Below is a small trained network, with its code and all its weights. Each question gives an input and a class and asks what happens when units are switched off, that is, made to give their printed mean instead of their output.

import numpy as np


def w(rows, s, z=0):
    codes = np.array(rows[::2]) - 128.0
    scale = np.full(codes.shape[1], s)
    scale[-1] = z or s
    return codes * scale


def f(y):
    return np.maximum(y, 0)


def log_softmax(a):
    a = a - a.max(-1, keepdims=True)
    return a - np.log(np.exp(a).sum(-1, keepdims=True))


def net(x, mask):
    res = np.array(x, float).reshape(1, 6) / 4 @ E
    y = f(res @ A[0][:, :-1].T + A[0][:, -1])
    res = res + np.where(mask, y, B[0][:, -1]) @ B[0][:, :-1]
    return log_softmax(res[-1] @ U[:, :-1].T + U[:, -1])


A, B = {}, {}
E = w([
[218,48,167,185],'x0',
[205,121,112,118],'x1',
[160,97,26,68],'x2',
[144,16,138,98],'x3',
[169,154,215,2],'x4',
[92,141,185,99],'x5',
],0.0055)
A[0] = w([
[202,76,151,100,153],'n0',
[92,171,207,104,251],'n1',
[133,161,180,113,164],'n2',
[4,133,92,126,253],'n3',
[151,129,27,159,240],'n4',
[150,152,74,132,175],'n5',
[159,113,178,234,251],'n6',
],0.018,0.0041)
B[0] = w([
[126,30,98,37,235],'n0',
[105,178,21,148,238],'n1',
[73,177,81,116,188],'n2',
[171,28,71,213,244],'n3',
[36,121,194,228,250],'n4',
[6,148,149,94,186],'n5',
[43,79,48,157,255],'n6',
],0.019,0.0092)
U = w([
[144,216,105,81,103],'0',
[187,144,118,157,31],'1',
[254,145,185,131,36],'2',
[92,124,214,151,4],'3',
[79,70,58,199,234],'4',
[207,177,210,149,3],'5',
[184,66,151,42,100],'6',
],0.0067,0.0027)

Each question gives the input, the list of numbers given to net, and the class t.
The units are the neurons (one row each of A and B). Each row of codes is followed by its name. A weight is (code - 128) times the scale printed after its matrix; where a second scale follows, it is the last column's (A, B and U).
mask holds one flag per neuron, in row order. A switched-off neuron (its flag False) gives its mean, the last column of its row in B, instead of its output. The means were averaged over made-up inputs and are rounded, as every weight is.
A unit's drop is (log p(t) with every unit on - log p(t) with that unit switched off) / (log p(t) with every unit on - log p(t) with every unit switched off).
The circuit of an input: a set's keep is (log p(t) with only the set's units on - log p(t) with every unit switched off) / (log p(t) with every unit on - log p(t) with every unit switched off). Starting from all 7 units, units are removed one at a time, each time the one whose removal leaves the highest keep (on an exact tie, the one counted first), for as long as the keep stays at least 0.8.
units of the circuit, in order: the units of the circuit, biggest drop first
most important unit: the unit with the biggest drop
k most important neurons: the k neurons with the biggest drops, biggest first
drop when u is switched off: that unit's drop, to one decimal
input [2,-1,2,-5,8,-8], class 0: 3 most important neurons => [n3; n6; n4]
input [4,-2,3,-5,7,-7], class 6: most important unit => n6
input [1,-1,-2,-5,8,3], class 0: 2 most important neurons => [n3; n6]
input [-6,1,4,0,8,-2], class 0: 2 most important neurons => [n6; n4]
input [8,1,0,5,6,2], class 6: units of the circuit, in order => [n0; n4]
input [2,-7,1,0,8,-2], class 0: 2 most important neurons => [n3; n6]
input [0,3,1,0,8,4], class 0: 3 most important neurons => [n3; n6; n4]
input [-3,-1,3,5,2,-1], class 6: drop when n6 is switched off => 0.4
input [1,5,-3,6,2,-2], class 6: drop when n4 is switched off => 0.2
input [2,8,5,3,2,0], class 6: 2 most important neurons => [n0; n6]
input [4,-5,3,-3,3,7], class 0: drop when n4 is switched off => 0.3
input [1,-2,-5,-5,8,2], class 0: drop when n5 is switched off => 0.0
